Each row is followed by its class.
[46 -206 -5 38 -154 228 290 141 -38 95 -30 -107 345 183 153 -200 227 -97 64 169 193 144 129 -46 -30 -189 -7 250 244 -311 85 179 -35 210 -111 106 293 90]
H
[-328 -249 143 116 -285 -549 0 199 39 -324 98 115 -208 243 232 -120 -186 167 18 -136 -286 -41 68 -134 175 139 40 47 384 50 402 117 -80 -21 -100 352 143 -275]
D
[424 42 -50 -287 15 198 8 3 -309 414 31 46 306 75 194 -117 -117 -458 -73 173 430 30 -32 -343 -63 34 16 37 -47 -89 -110 -7 -75 228 -107 7 -185 151]
H
[346 171 -109 298 -105 -408 -37 -58 -130 193 236 -15 -43 41 105 -174 126 -6 -20 -182 143 214 -1 0 235 -96 222 -378 -278 -16 -102 -337 -17 -128 108 -127 65 154]
D
[-214 145 46 -37 -11 -147 -123 -74 60 -22 -261 -466 -9 -106 207 231 70 234 60 -106 -368 286 -289 -359 -142 -248 319 -226 -229 250 145 -314 -134 -75 18 -245 -384 0]
R
[-320 291 -39 157 -278 134 58 -92 -208 313 100 -229 221 -126 333 -255 123 145 38 -76 -302 220 56 -17 110 -329 292 -5 -48 -135 253 -14 82 -253 -140 -204 269 164]
R
[-455 81 -19 76 -117 -74 -61 -88 171 -513 120 18 -264 442 81 -93 -11 334 -45 -30 -233 -222 307 183 -89 45 -5 34 90 149 336 305 -38 -7 149 59 -4 -83]
T
[467 333 182 198 189 136 -26 -580 -100 -34 -20 92 81 288 56 -159 109 240 -13 323 -273 44 148 -137 35 -284 -34 -87 -384 61 232 156 -64 108 9 -184 133 -61]
D
[260 47 37 231 -73 -386 39 58 -95 -93 -174 127 42 133 -223 123 -17 169 17 -12 51 -20 -44 -178 111 -39 70 74 -24 62 42 14 4 4 13 17 489 -120]
S
[-26 -258 341 -137 33 683 -99 -128 -13 -432 103 -433 -111 -347 39 116 143 15 250 -60 -342 -19 87 -160 -373 6 27 45 -402 137 374 -169 -61 203 -42 -194 -302 -122]
D
[4 55 109 -144 200 321 125 -235 153 -217 69 -305 -85 -214 -428 399 62 137 -145 54 182 -367 22 89 -688 -144 -177 320 -262 234 85 346 42 -173 37 -40 -386 -70]
H
[-616 252 57 72 -373 -429 -152 -135 -7 -523 -389 260 126 125 494 104 -196 283 154 -252 -410 52 185 -63 137 161 -130 115 290 215 132 369 -57 37 128 -122 -1 -118]
Z
[-681 -239 136 -135 -165 480 -32 -101 69 -502 -150 -545 118 -315 335 312 -245 124 250 -360 -389 -68 115 -13 -89 72 40 148 330 109 286 66 -14 118 74 152 -74 -144]
R
[-177 -311 -150 22 -72 53 -304 -135 20 -166 36 303 166 310 290 -174 -109 -179 42 159 -100 47 182 -3 453 151 137 -140 242 -163 65 48 -91 294 218 -200 -33 108]
Z
[276 -21 0 190 -111 169 236 31 94 415 230 403 200 354 -155 -321 148 151 -56 440 -139 -52 -36 74 145 -486 -29 314 92 -276 121 395 68 -198 -105 269 607 -98]
D
[173 325 -216 46 278 -565 -11 177 -38 182 -13 -44 -351 112 -550 -44 -110 170 -340 144 332 -115 88 60 -113 255 34 -87 189 159 -162 1 -65 -3 110 191 207 -121]
A
[36 198 -100 231 -160 -403 -161 130 26 78 91 341 55 120 -55 140 98 19 91 -82 -73 142 -175 226 -37 -173 17 -178 -324 -45 -224 3 108 -183 -8 -59 210 90]
H
[-800 134 26 -127 -205 284 -53 -82 19 -354 -62 -477 -110 -263 188 -37 -53 170 97 -246 -422 138 138 235 -232 -32 97 91 56 123 312 108 -56 169 -34 -9 -94 117]
H
[23 129 -114 -66 131 -897 -78 197 24 191 31 284 -230 44 -257 -75 8 106 -93 -18 206 171 -107 -54 223 192 -145 -121 123 84 -34 -81 71 37 -98 76 316 -60]
S
[-273 153 -180 154 -223 -343 -150 91 208 -145 42 570 38 548 166 -87 110 52 19 90 -296 281 4 -42 96 -179 122 -205 368 -7 199 356 -163 -96 23 72 161 -115]
J
[-237 133 -232 313 -95 -244 -169 34 -58 -83 -245 61 -156 315 -122 -143 50 109 -156 152 -21 241 67 11 355 91 403 -132 106 -16 22 -53 -58 138 226 -251 247 -7]
R
[4 140 -95 -13 -194 404 176 172 -244 578 200 -425 317 -250 82 -412 230 -55 14 146 219 116 216 -180 31 -418 205 336 135 -116 117 -176 209 189 -123 19 117 94]
J
[-196 209 -12 420 -460 -563 -72 152 81 -228 228 163 -117 -80 198 -45 90 14 143 -330 -163 -32 215 177 121 -112 47 71 -21 206 66 32 83 93 -53 136 97 -162]
A
[102 -282 -16 -129 34 -71 -190 -139 -38 -337 -173 -98 -280 -58 -80 58 -109 -22 -53 -50 -143 160 -154 81 -162 378 197 -136 -122 109 189 -208 -225 -36 -30 50 -333 -163]
R
[136 -270 231 -314 35 512 6 -133 170 -590 -306 -364 197 -379 86 430 -141 40 249 -383 -168 -339 -102 294 -459 255 -450 169 -343 178 -110 -32 -224 -144 115 175 -412 -83]
D
[197 46 -108 230 10 -54 -107 -131 40 15 330 108 43 331 -444 -316 207 369 -105 182 175 -95 429 119 176 126 11 37 -15 -211 301 -70 26 -80 139 237 571 -160]
H
[184 444 35 67 205 151 83 -76 -256 458 -102 -81 -16 90 224 -248 34 48 -183 347 -262 -136 244 -273 328 -203 127 19 -41 -22 -51 116 -131 263 -206 -181 458 193]
J
[-447 -253 90 36 -469 -374 44 136 -144 -117 -129 101 115 385 677 -230 -109 -8 15 -129 15 94 213 -110 447 219 67 67 380 -79 441 199 7 206 -159 168 338 -28]
S
[-660 -259 332 -261 211 -127 -6 72 -74 -190 -356 -828 -69 -299 224 86 -304 462 -83 36 -321 163 -148 -310 38 141 64 19 399 101 538 114 -19 193 -196 -24 -194 -14]
A
[78 213 59 -14 323 -670 93 284 269 4 11 169 -220 205 -320 58 -88 466 -192 -59 151 -338 -187 444 -11 82 -377 -134 -75 58 -331 82 146 -433 152 269 385 18]
J
[2 -194 -45 -25 491 178 -150 -211 147 -292 55 -258 -47 -20 -397 321 -98 203 -176 189 -51 -10 1 44 -176 161 -11 -220 161 -27 229 134 -149 -183 40 132 -153 -103]
Z
[30 211 -76 -133 275 -686 -2 113 -25 84 -90 289 -478 200 -400 87 -367 399 -356 -76 268 -193 -162 184 -49 457 75 -72 193 154 -165 158 105 -306 41 112 294 -76]
D
[-465 190 552 2 -199 258 146 -78 180 -304 -203 -376 124 -241 203 38 51 685 107 -111 -487 -448 87 181 -3 -118 -209 336 61 124 397 168 134 -110 78 15 481 -125]
A
[-127 -67 171 -37 99 312 -80 -47 53 -608 -145 -429 -343 -409 -206 137 -44 286 130 -191 -241 -279 260 88 -276 251 -95 245 -142 320 154 -97 -86 249 18 -55 -284 -150]
H
[73 75 -72 -41 27 182 66 -21 115 0 279 42 209 205 -85 -258 67 -95 -27 141 20 -15 166 -52 72 -221 -62 -25 57 31 190 175 -37 179 79 104 152 -41]
R
[-434 43 -24 13 314 239 162 308 39 373 -56 -316 18 -317 -332 -149 -238 304 -208 203 -246 -188 102 114 416 -24 -93 299 359 4 -37 162 102 103 -109 -29 356 -10]
Z
[2 67 93 -263 170 -40 -3 -237 51 144 286 64 -228 -15 19 -128 -49 112 -75 80 -78 107 -168 163 -84 10 -169 62 -259 165 157 -87 65 -60 -92 263 -104 -164]
J
[-144 -33 157 263 18 899 -10 -170 -13 -503 -102 -352 60 -143 268 -5 53 109 130 -157 -608 -189 351 52 -141 -227 133 -14 -220 230 231 114 -242 198 54 -186 -145 124]
J
[59 -418 310 263 -266 -340 193 -107 -15 -389 86 -271 192 98 448 -165 -149 284 178 -166 -377 139 13 -248 -56 -263 10 162 -190 121 551 71 -126 -114 -106 312 -59 -226]
D
[-273 -170 99 98 -518 -98 37 239 -75 -123 -20 -235 197 230 575 -170 143 -154 65 -76 -94 97 135 -166 349 -192 139 31 -139 -81 269 -28 7 80 -41 -135 78 35]
T
[142 336 4 -80 0 -153 -263 -299 -78 -154 -290 97 -176 46 180 61 66 57 -31 -11 -355 206 8 -74 -234 -39 70 -281 -263 426 85 26 -230 110 54 -276 -286 -67]
A
[397 -163 -46 98 366 -287 -55 -160 -175 -73 427 -52 -493 196 -382 -323 -43 236 -186 321 543 -157 421 41 325 430 -95 -35 -90 -17 185 32 111 468 24 56 80 60]
J
[9 184 65 222 -419 -867 6 115 234 -300 288 539 -28 373 138 -102 -11 94 93 20 -175 78 116 -145 3 -177 -30 97 177 119 204 276 -118 243 -111 371 52 -222]
R
[-399 460 228 77 -349 238 182 245 189 -4 133 92 115 -35 262 -80 464 132 183 73 -270 -381 438 -150 203 -410 -311 388 34 96 125 278 117 268 -131 -308 374 10]
H
[167 308 14 134 26 62 -34 -392 -331 132 -177 264 77 107 105 -318 -7 358 -87 150 -283 207 344 -27 371 13 24 71 55 -14 287 84 -36 -60 -147 -235 572 -92]
D
[-23 125 266 122 -446 457 189 -211 -62 -103 30 39 198 -168 182 73 348 12 139 -60 -159 -182 253 205 -3 -72 -187 328 -147 -96 206 117 27 -83 -103 -119 366 -133]
A
[385 -340 -33 119 -156 -276 -95 -96 -114 -357 -157 303 94 431 216 -71 -241 -71 42 37 -132 185 -98 -284 -50 62 304 -276 116 38 183 182 -221 -4 101 177 -123 -65]
J
[-273 92 127 363 20 142 -120 -244 93 -360 92 196 -278 200 296 -44 49 -119 54 284 -614 -253 407 76 440 -218 -60 -24 77 91 283 344 89 326 -110 26 382 -221]
S
[-51 -392 336 -211 484 353 75 -188 -162 -205 -566 -747 49 -511 35 187 -317 283 25 103 -278 -220 4 -226 154 19 -220 186 -2 182 318 83 18 254 -200 -147 137 43]
R
[78 421 -31 89 -106 -52 -209 -398 -20 -202 -165 231 -206 -190 108 247 219 49 135 -52 -265 39 167 -132 -131 -19 25 78 -195 351 -112 -2 -117 243 79 -291 -173 -98]
Z
[-285 -59 424 -183 17 -108 -115 -193 12 -435 -293 -397 -223 0 468 188 63 220 -85 -110 -416 -326 121 -70 167 145 -208 -3 -282 310 331 -34 -137 205 -56 -114 -16 -79]
D
[-98 -95 -75 189 -210 -228 110 198 39 -20 -83 63 54 89 -134 -63 -109 318 -34 2 82 -24 97 116 333 256 31 281 340 -93 35 132 -33 35 35 202 378 -124]
S
[-190 168 402 -43 -364 -306 140 -253 89 -448 42 1 167 -130 627 130 -30 108 292 -173 -306 -247 60 -43 141 60 -375 267 -85 56 278 197 -6 43 -229 52 38 -107]
H
[175 -125 34 60 24 310 -68 -340 62 -316 35 375 -70 213 51 -142 58 -24 101 280 -136 -284 337 36 404 217 -247 187 41 -62 177 167 -79 197 63 -11 234 -172]
S
[-213 103 168 105 59 -273 -56 239 83 -156 -121 -94 -121 18 123 -134 -48 316 -113 14 -356 73 -93 43 111 34 35 -61 41 168 82 -58 -76 -49 54 84 128 -132]
H
[-133 -124 107 171 59 -456 -36 -162 -22 -266 114 84 -300 149 104 -17 -93 358 -72 49 -30 -15 270 -65 232 265 -47 -95 150 15 272 117 69 9 -21 86 100 -108]
R
[89 90 -47 129 -381 354 214 -40 -236 330 32 74 318 291 68 -329 327 4 -134 199 83 22 415 -87 -4 -244 131 279 -10 -181 220 237 -4 26 -93 -45 310 20]
J
[-175 -438 115 -29 -464 -73 39 106 101 -566 -2 55 78 207 231 45 -51 -31 131 -88 -73 -218 106 66 12 163 -196 361 -12 31 162 203 -221 298 57 207 -242 -58]
R
[370 -60 44 -102 609 -320 96 -182 142 181 279 343 -102 90 -359 61 -114 19 -236 158 459 -307 -192 744 130 197 -719 -2 -293 -90 -440 300 199 -147 140 187 483 87]
H
[26 134 -34 306 55 -642 46 245 157 305 449 152 -70 193 -84 -77 128 226 -69 149 346 16 65 44 262 -81 -127 -95 119 -202 -141 94 226 -167 89 119 264 -38]
A
[-867 -278 -70 66 -260 104 -127 -8 -41 -443 8 -359 -47 -119 90 68 12 -29 226 -143 -132 119 220 74 -52 113 32 297 242 -107 355 155 44 487 -114 90 -91 52]
D
[156 -91 48 -52 -59 -408 -26 12 36 -120 244 -84 -160 -5 -55 60 107 -145 212 120 261 -139 243 -463 -127 -50 -40 128 82 34 284 15 112 336 -167 -5 -34 -159]
T
[-195 -252 154 -53 -242 327 57 -29 -2 -272 -235 -311 217 -182 385 87 140 -48 330 -107 -355 93 -8 -278 97 -108 -74 155 -59 40 318 -85 -105 148 -191 -104 -125 -72]
H
[105 128 -74 -78 -184 322 -109 -24 -163 156 -67 -74 145 -169 26 -201 261 -108 123 5 -183 286 -53 50 -114 -238 176 -67 -317 -34 95 -187 21 -91 -62 -226 72 81]
J
[-48 388 -158 172 -258 341 -67 -38 -152 184 162 -184 -175 -209 13 -316 343 -52 29 143 -282 149 402 -164 -28 -319 354 99 -168 143 200 -125 -7 103 -80 -393 -113 -94]
R
[-154 151 -73 -99 372 -64 29 86 79 261 36 6 91 19 -338 67 -128 359 -81 61 -94 375 -357 10 -280 -37 120 -189 84 -110 -77 -13 142 -501 54 4 113 -82]
S
[-127 -96 166 -223 351 -526 -116 -113 -79 -233 -299 -311 102 4 190 162 -387 269 -66 59 -164 47 -213 -411 169 201 -105 -107 292 99 298 136 -86 38 -120 116 -10 -86]
D
[-184 365 343 14 -132 -74 73 122 -119 28 -38 -461 40 -365 141 -116 96 393 63 -63 -320 -255 269 -270 151 -242 -95 286 -264 254 307 -64 169 71 -152 -205 397 -102]
A
[178 176 -134 130 24 -510 -169 -89 -11 -262 226 397 -243 220 -366 -205 -34 265 13 135 78 -221 365 194 35 125 -174 138 -61 133 138 252 128 282 -57 89 230 -65]
R
[-605 -24 70 117 -89 17 -70 -102 -80 -303 -136 -308 -63 -123 303 -2 -81 30 40 -80 -200 -189 347 228 330 93 -96 117 209 -83 176 231 46 353 -82 -81 259 166]
A
[-32 259 8 56 -24 -328 -77 -141 -130 -224 79 13 -221 94 214 -195 133 65 89 -21 -140 128 297 -239 71 -51 -34 -59 -8 192 248 8 -67 425 -105 90 219 2]
A
[218 170 -98 247 -152 -141 92 23 -47 -106 487 206 -244 178 -384 -25 240 -72 -57 73 175 -210 349 -151 -49 -54 -121 251 -268 115 121 165 -80 181 -103 168 77 -136]
Z
[-49 -185 -117 206 -16 -422 9 175 168 38 261 142 -229 195 -382 -25 46 171 -49 135 206 -138 37 127 199 53 -2 225 20 -106 93 53 158 76 -77 347 422 -96]
T
[-129 115 -77 377 -287 -529 195 236 70 297 -29 410 -35 568 -183 -196 2 98 -247 252 24 113 -161 60 121 -279 207 286 297 -105 156 318 86 -201 -122 420 490 -323]
S
[220 -304 35 -117 -198 -331 49 232 102 -374 -102 56 -128 153 -276 -49 -246 131 -143 -51 255 -367 79 38 149 515 -291 224 43 200 36 180 -308 219 152 332 -216 -98]
H
[-74 243 145 -90 -57 558 74 -147 7 -39 -22 -139 -73 -217 232 -9 277 21 84 16 -420 7 37 137 164 -22 -158 93 -536 63 3 -226 -96 -124 -100 -322 -3 -43]
D
